In the rows, zero is written as 128.
Each row of numbers stands for one node and depends on some of the facts below. Use the named rows to name the rest.

Facts:
K552 kleval K722; K185 kleval K880; K106 kleval K880; K284 kleval K251; K680 kleval K451
K496 kleval K880; K982 kleval K354; K696 kleval K735; K357 kleval K527; K830 kleval K821
K910 kleval K798; K352 kleval K283; K530 kleval K798; K47 kleval K297; K45 kleval K527
K984 kleval K527; K127 kleval K494; K637 kleval K297; K941 kleval K722; K303 kleval K882
K145 kleval K722; K494 kleval K251; K79 kleval K882; K283 kleval K882; K889 kleval K735
K318 kleval K678; K701 kleval K149; K763 kleval K798; K369 kleval K678; K975 kleval K735
K299 kleval K882; K263 kleval K527; K470 kleval K451; K246 kleval K678; K645 kleval K149
K816 kleval K722; K259 kleval K638; K958 kleval K251; K906 kleval K798; K672 kleval K880
K722 kleval K678; K987 kleval K251; K553 kleval K451; K759 kleval K637; K787 kleval K21
K96 kleval K297; K446 kleval K297; K337 kleval K880; K772 kleval K283; K692 kleval K527
K634 kleval K880; K582 kleval K880; K461 kleval K297; K893 kleval K451; K257 kleval K297
K353 kleval K798; K351 kleval K637; K252 kleval K798; K638 kleval K21; K636 kleval K637
K122 kleval K982; K526 kleval K494; K415 kleval K494; K981 kleval K251; K66 kleval K451
K705 kleval K354; K216 kleval K527; K129 kleval K527; K321 kleval K882; K445 kleval K889
K181 kleval K527; K136 kleval K882; K716 kleval K494; K254 kleval K880; K775 kleval K637
K880 kleval K297; K604 kleval K149; K804 kleval K882; K63 kleval K735; K142 kleval K283
K489 kleval K283; K777 kleval K283; K836 kleval K821; K742 kleval K494; K182 kleval K798
K690 kleval K735; K903 kleval K678; K332 kleval K527; K84 kleval K451; K441 kleval K880
K996 kleval K722; K77 kleval K21; K512 kleval K678; K503 kleval K880; K852 kleval K297
K191 kleval K678; K758 kleval K494; K233 kleval K527; K921 kleval K882; K114 kleval K283
K177 kleval K494; K541 kleval K297; K528 kleval K149; K407 kleval K638; K738 kleval K527
K168 kleval K638; K960 kleval K882; K221 kleval K798; K243 kleval K798; K560 kleval K882
K90 kleval K798; K56 kleval K735; K380 kleval K678; K845 kleval K678; K49 kleval K637
K339 kleval K882; K612 kleval K880; K451 kleval K821; K134 kleval K678; K235 kleval K798
K767 kleval K451; K876 kleval K637; K24 kleval K735; K27 kleval K251; K579 kleval K451
K835 kleval K638; K599 kleval K678; K779 kleval K882; K795 kleval K494; K149 kleval K856
K119 kleval K283; K479 kleval K880; K552 rezel K941; K185 rezel K106; K106 rezel K254
K284 rezel K27; K680 rezel K893; K496 rezel K441; K696 rezel K24; K357 rezel K181
K910 rezel K763; K352 rezel K772; K530 rezel K235; K47 rezel K461; K45 rezel K332
K984 rezel K738; K127 rezel K526; K637 rezel K446; K941 rezel K145; K303 rezel K960
K145 rezel K816; K494 rezel K284; K79 rezel K804; K889 rezel K690; K318 rezel K512
K701 rezel K645; K763 rezel K221; K369 rezel K191; K975 rezel K63; K299 rezel K560
K263 rezel K216; K246 rezel K845; K645 rezel K528; K816 rezel K996; K958 rezel K987
K906 rezel K243; K722 rezel K369; K987 rezel K981; K553 rezel K579; K759 rezel K49
K96 rezel K880; K446 rezel K257; K337 rezel K672; K772 rezel K114; K692 rezel K263
K634 rezel K582; K582 rezel K337; K461 rezel K637; K893 rezel K767; K257 rezel K96
K353 rezel K182; K351 rezel K759; K638 rezel K77; K636 rezel K876; K526 rezel K177
K415 rezel K795; K66 rezel K84; K705 rezel K982; K216 rezel K45; K321 rezel K303
K181 rezel K129; K136 rezel K283; K716 rezel K742; K254 rezel K634; K775 rezel K636
K880 rezel K541; K604 rezel K701; K804 rezel K136; K142 rezel K489; K489 rezel K352
K777 rezel K142; K836 rezel K451; K742 rezel K415; K182 rezel K252; K690 rezel K56
K903 rezel K722; K332 rezel K233; K84 rezel K680; K441 rezel K185; K77 rezel K787
K512 rezel K380; K503 rezel K496; K233 rezel K357; K921 rezel K299; K177 rezel K716
K541 rezel K852; K407 rezel K835; K738 rezel K692; K168 rezel K259; K960 rezel K779
K221 rezel K353; K243 rezel K910; K560 rezel K339; K90 rezel K530; K56 rezel K696
K380 rezel K134; K845 rezel K599; K49 rezel K775; K339 rezel K79; K612 rezel K479
K451 rezel K830; K134 rezel K903; K235 rezel K906; K767 rezel K553; K24 rezel K975
K27 rezel K958; K579 rezel K470; K835 rezel K168; K599 rezel K318; K779 rezel K921
K795 rezel K758; K119 rezel K777; K479 rezel K503

Some nodes and their rows:
K149: [115 105 121 124 127 119 125 121 125 120 128 126 117 122 165 131 109 117
 128 133 117 135 123 109 122 118 131 112 123 128 122 130 124]
K191: [216 243 116 112 111 114 140 113 125 118 133 123 104 121  94 106 193 125
 159 157 117 148 121 104 185  95 145 109 140 135 130 126 154]
K526: [117 114 133 160 112 117 130 130 132 131 115 130 153 122 142 113  94 156
 115 119 150 121 148 164 121 202 120 170 121 142 116 126 124]
K836: [115 109 131 133 166 113 128 110 133 166 115 125 185 120 123 151  88 125
 115 126 149 101 143 158 123 179 157 137 119 136 121 127 126]
K701: [115 103 133 168 114 114 128 121 148 126 120 140 161 123 161 109  88 136
 116 123 144 114 137 165 120 181 118 133 123 144 117 127 126]
K352: [121 101 142 110 142 145 127 133 119 124 162 119 124 122 123 116 157 129
 131 107 134 104 127 108 119  89 116 151 119 123 134 127 127]
K233: [130 191 115 117 133 128 131 115 120 121 130 122 114 158 153 118 180 117
 124 156 118 208 131 102 142  84 120 106 135 123 129 132 126]
K479: [118 102 123 185 113 115 125 117 143 124 115 124 168 122 121 108  96 134
 116 126 153 105 137 188 119 192 122 157 119 125 117 126 126]
K283: [221 244 112 116 111 116 136 111 121 116 117 127 105 121 107 104 212 126
 183 158 116 143 122 108 160 114 157 107 122 134 125 128 147]
K503: [115 104 134 160 115 117 126 125 131 115 114 136 127 133  94 142 108 135
 125 139 133  95 126 139 120 173 118 134 125 121 118 129 125]
K777: [115 111 165 157 122 116 124 122 136 122 116 134 156 123 142 104  95 121
 114 122 165 102 126 162 125 194 117 153 119 131 118 125 125]
K66: [118 107 123 134 167 114 129 111 129 159 114 127 186 119 120 159  94 123
 119 127 168  98 149 147 119 167 147 138 120 141 120 126 126]
K767: [121 102 114 112 129 146 123 132 118 121 154 117 126 121 120 151 115 135
 123 109 140 100 122 102 121  83 118 137 120 136 135 127 124]
K353: [138 226 114 111 131 117 126 114 122 119 151 117 101 163 154 111 189 122
 148 133 117 161 122 104 139  84 125 109 196 123 132 126 134]
K772: [126 112 159 116 137 169 132 161 122 121 127 124 112 123 142 109 139 117
 146 108 114 115 123 101 124  81 115 125 121 124 146 125 124]
K27: [118 103 148 137 117 118 126 136 125 115 116 146 118 123 104 154 117 144
 125 129 130  96 131 125 123 174 117 128 120 122 117 138 125]
K975: [123 107 126 119 124 159 130 167 120 123 132 125 112 125 153 126 123 118
 142 110 112 124 122 100 134  81 117 117 120 123 149 126 126]
K775: [115 106 112 114 127 126 130 132 125 116 128 125 109 130  88 140 133 135
 117 114 122 128 118 151 122 123 120 158 122 124 128 129 126]

Which node is each row?
No name comes twice in this set of rows, the named rows included.
[161 213 114 110 121 123 127 111 121 119 170 118 102 136 171 116 166 118
 139 177 116 186 124 101 154  85 125 107 187 121 144 138 153]	K722
[113 111 133 162 112 114 126 125 137 131 114 134 155 122 145 112  94 146
 117 121 149 118 148 165 120 194 120 158 121 143 118 128 125]	K284
[118 105 147 136 115 120 124 139 124 118 115 143 118 122 101 161 119 156
 129 127 131  95 134 126 130 186 116 142 121 125 116 140 126]	K177
[129 106 139 117 116 166 139 161 125 134 146 122 109 119 141 124 112 118
 132 112 116 121 122 105 141  86 118 116 122 121 152 128 126]	K380
[117 191 115 113 139 128 126 119 120 117 138 120 108 165 167 111 159 117
 130 124 119 184 128 103 132  86 120 109 166 122 137 126 130]	K221
[195 240 114 113 111 117 133 113 122 118 148 119  97 127 120 108 192 125
 150 161 117 159 123 104 169  87 131 107 171 126 132 127 148]	K369

Now the same nodes, written a new way:
Some nodes and their rows:
K638: [ 91 105 134 165 127 119 153  85 101 122 127 109 171  90 132 173 111 142
 105  95 141 108 132 103  82 105 160 140 127 142 115]
K284: [105 114 147 143 134 132 143 104 103 113 112 106 162 129 130 172 128 152
 113 122 121 130 140 133 117 126 120 147 107 141 120]
K981: [131 124 133 106 135 139 111 134 142 137 121 121 116 142 130 122 119 142
 119 130 114 147 117 133 138 134 119 126 135 125 129]
K114: [122 122 106 101 125 104 116 138 154 127 109 172 123 166 115  93 131 106
 132 125 131 129 125 118 147 135 115 122 156 128 131]
K772: [122 120 112 110 123  99 125 129 145 117 109 166 135 160 117 108 131 108
 131 124 136 126 132 119 143 135 117 128 149 132 132]
K257: [137 132 129 135 115 137 132 127 123 128 137 126 109 126 124 110 139 126
 122 133 124 119 127 128 138 131 125 137 134 133 130]
K177: [106 106 153 125 138 142 128 107 116 118 108  99 152 146 130 164 119 161
 113 122 107 143 132 137 127 127 115 140 109 134 117]
K512: [125 128 123 130 122 132 117 142 139 121 138 121 129 130 135 148 118 125
 140 132 118 123 135 142 124 127 131 117 119 114 143]
K318: [122 128 123 137 125 134 127 133 130 114 133 121 140 128 135 162 122 126
 139 128 115 115 138 141 118 126 136 128 111 115 141]
K552: [104 115 132 163 118 130 153 116 102  92 125 106 180 113 136 211 120 130
 137 126 113  97 161 142 102 120 147 135  79 121 144]
K145: [110 122 124 146 122 132 128 128 119 105 134 111 158 122 138 184 116 125
 142 129 109 110 147 148 115 123 142 125  90 113 149]
K24: [136 123 128 122 135 122 124 134 132 135 127 126 127 120 129 128 124 126
 134 125 131 131 122 129 125 123 131 125 123 129 126]
K56: [121 122 134 141 134 120 141 114 111 123 124 123 156 111 133 154 126 132
 130 117 134 122 133 124 116 120 133 136 114 137 121]
K243: [142 130 118 127 146 122 125 121 145 139 139 145 133 122 133 130 144 139
 141 122 117 143 133 133 112 137 120 125 132 127 120]
K182: [171 140 103  85 147 130  82 157 191 164 151 165  72 140 133  64 134 123
 144 138 105 168 102 139 145 144 119 101 168 109 127]
K339: [135 124 109  94 125 117 104 144 162 140 121 160 104 154 119  85 125 112
 131 131 125 139 115 125 152 140 119 114 157 121 133]
K678: [117 124 132 122 123 130 117 144 124 120 121 117 130 128 123 142 120 117
 140 136 118 118 121 132 108 111 148 104 115 109 135]
K527: [125 124 143 123 130 127 121 137 116 143 116 117 122 106 127 141 135 126
 135 123 156 118 116 131 133 120 151 119 126 136 125]

Rows to name:
No name comes twice in this set of rows, the named rows included.
[157 140 116  93 133 131  93 162 172 169 134 137  76 123 134  93 125 116
 132 133 138 139 106 142 170 141 129 109 162 123 144]	K357
[149 131 128 122 112 146 122 148 131 140 139 128  79 135 125  69 135 110
 123 146 117 128 109 118 144 121 134 121 142 130 124]	K880
[159 139  98  73 129 118  78 169 190 155 127 171  67 171 120  45 117 102
 133 141 122 153  98 128 173 141 116  94 184 110 143]	K136
[150 125 116 116 138 126 119 128 154 144 140 152 119 120 135 114 143 132
 141 124 116 147 129 138 119 137 119 126 135 125 122]	K910
[116 117 122 128 127 106 135 117 127 114 106 152 152 140 122 140 135 121
 130 120 136 118 143 123 126 128 125 137 129 136 126]	K779
[120 120 138 142 128 119 139 118 114 135 115 114 144  97 135 171 137 135
 132 115 151 114 139 137 135 131 131 142 111 151 135]	K692
[115 118 143 122 137 137 128 118 124 125 114 114 139 135 128 144 126 145
 121 124 118 139 128 133 126 131 118 131 119 131 124]	K958
[145 136 110 104 128 138  97 162 167 141 143 137  95 144 134 109 111 116
 144 144 107 132 116 142 148 133 131 101 142 104 150]	K903
[172 150 113  90 109 151  96 172 175 157 156 149  31 149 118  22 135 105
 122 158 103 150  96 132 181 143 118 106 181 113 139]	K337
[109 117 133 145 124 123 144 102 120 129 129 121 151 111 133 154 124 137
 114 106 135 120 135 120 112 126 141 130 132 136 127]	K787
[114 118 135 125 125 129 122 122 125 140 126 120 125 112 122 122 120 127
 118 115 137 124 107 115 105 115 152 111 145 121 122]	K21
[131 124 137 134 129 123 133 125 125 140 123 121 134 101 134 158 133 133
 128 119 148 118 134 136 144 136 130 137 121 144 133]	K263

The same nodes again, as new rows of numbers:
Some nodes and their rows:
K332: [112 135 141 170 139 171  86  94 108 148 110  71 123 168 129 136 142  92
  84 171 107 134 172  93  99  91 139 156]
K960: [111 144 112 147 137 158  87 110 107 128 116  84 126 171 156 159  96  98
 103 150 122  97 172 139 120  87 123 167]
K882: [133 160 105 146 119 133  82 116 100 152 122 100 121 203 142 203  99  89
 122 154 106 131 175 115 125  91 163 194]
K672: [121 133 118 143 154 165 102  85 119 182 137  88 117 163 100 122 176  78
  64 188 125 190 139  65  65 112 138 199]
K461: [ 90 129 127 130 150 162  76  97 124 137 119  81 123 168 158 153 111 116
 107 141 112 102 172 165 125  93 117 159]
K47: [ 86 130 125 128 148 160  76  98 127 132 117  79 123 167 163 158 104 121
 110 137 113  93 174 175 130  92 113 155]
K177: [ 87 130 123 146 133 163  86 127 122 140 103  82 131 170 141 159 111  96
  92 125 104 105 171 152  90  89 123 143]
K27: [ 91 131 123 146 138 165  86 119 121 141 106  81 129 169 143 157 112 100
  94 134 104 102 172 150 100  88 120 146]
K906: [104 133 106 163 156 170  88  80 112 153 113  72 134 172 136 159 115  98
  76 147 104  93 158 145 110  88 132 156]
K243: [106 135 106 163 155 170  88  80 110 159 117  71 134 173 130 158 122  95
  75 152 107 102 156 133 105  89 135 163]
K451: [123 181 127 123 102 155  92  98 128 194 111 102  83 189 168 172 111 138
  98 125  92  86 175 148 123  64 138 129]
K579: [132 159 116 145 130 174 109  96 119 171 111  92 105 173 132 127 143 107
  78 162 107 122 160 108  88  80 130 159]
K407: [ 92 131 118 137 154 158  74 111 113 131 105  86 116 171 152 153  95 103
 111 147  90  77 181 167 131  79 108 145]
K759: [ 92 129 125 130 150 163  78  97 123 136 118  81 122 167 155 154 112 115
 105 145 110  99 171 163 124  94 116 158]
K352: [119 147 110 150 134 158  95 111 102 136 121  84 127 173 146 153 108  88
  95 158 127 115 164 121 107  89 128 173]
K772: [122 148 106 152 135 159  95 108 102 140 122  86 126 173 140 149 115  85
  90 163 127 125 162 110 102  91 130 177]
K129: [125 136 139 175 142 171  98  89 103 166 118  73 122 169 106 121 169  75
  67 193 111 168 160  54  77  95 150 171]
K479: [ 88 127 126 125 150 162  75  93 131 138 124  78 123 165 158 154 114 122
 108 141 118 106 168 167 124  97 118 161]

Which node is each row?
No name comes twice in this set of rows, the named rows included.
[107 131 121 134 151 166  93  88 124 163 131  85 118 167 123 134 152  95
  82 169 121 154 150 105  88 106 128 183]	K254
[114 156 118 137 130 172  96 102 125 146 105  88 107 174 161 144 112 130
  97 137 102  82 176 159 117  75 121 140]	K84
[ 93 132 145 158 135 166  70 100 114 122 102  66 124 167 163 157 106 117
 110 142 103  86 191 156 136  82 127 134]	K984
[103 135 143 166 137 166  82  95 109 140 108  70 123 168 142 143 129  99
  93 164 106 120 178 115 111  90 137 147]	K216
[ 92 131 122 148 136 164  91 126 122 148 109  84 131 171 127 152 124  87
  83 134 104 120 164 132  78  91 127 149]	K742
[ 99 133 120 149 138 164  89 118 118 148 110  83 128 171 132 148 123  90
  84 142 106 118 166 130  88  91 127 154]	K987
[108 133 141 166 137 168  86  97 110 143 109  70 122 168 135 139 137  94
  88 166 105 128 177 104 107  89 139 153]	K45
[104 146 122 137 134 169  87 103 122 138 105  83 115 172 162 153 102 124
 105 136 103  77 178 168 124  76 118 142]	K836
[ 80 127 126 142 134 162  78 129 125 130 101  81 134 170 151 164  98 105
 102 115 102  86 176 175 102  84 119 134]	K127
[134 158 115 146 130 172 112  93 120 174 114  91 105 172 126 125 148 103
  71 166 108 133 156  98  80  81 133 162]	K470
[ 99 131 119 153 134 163  96 123 119 156 111  86 131 169 117 143 135  80
  75 143 106 134 158 110  68  93 133 158]	K795
[105 129 124 134 149 164  91  89 124 159 128  84 122 165 130 138 145 102
  85 166 119 146 154 117  94 106 127 179]	K106
[113 132 121 140 151 165  93  90 119 163 128  86 120 167 122 136 149  90
  80 171 118 151 153 102  89 102 129 179]	K541
[125 158 118 142 129 172 103  97 121 160 109  88 107 174 144 134 130 116
  84 153 105 106 165 129  99  77 127 151]	K767

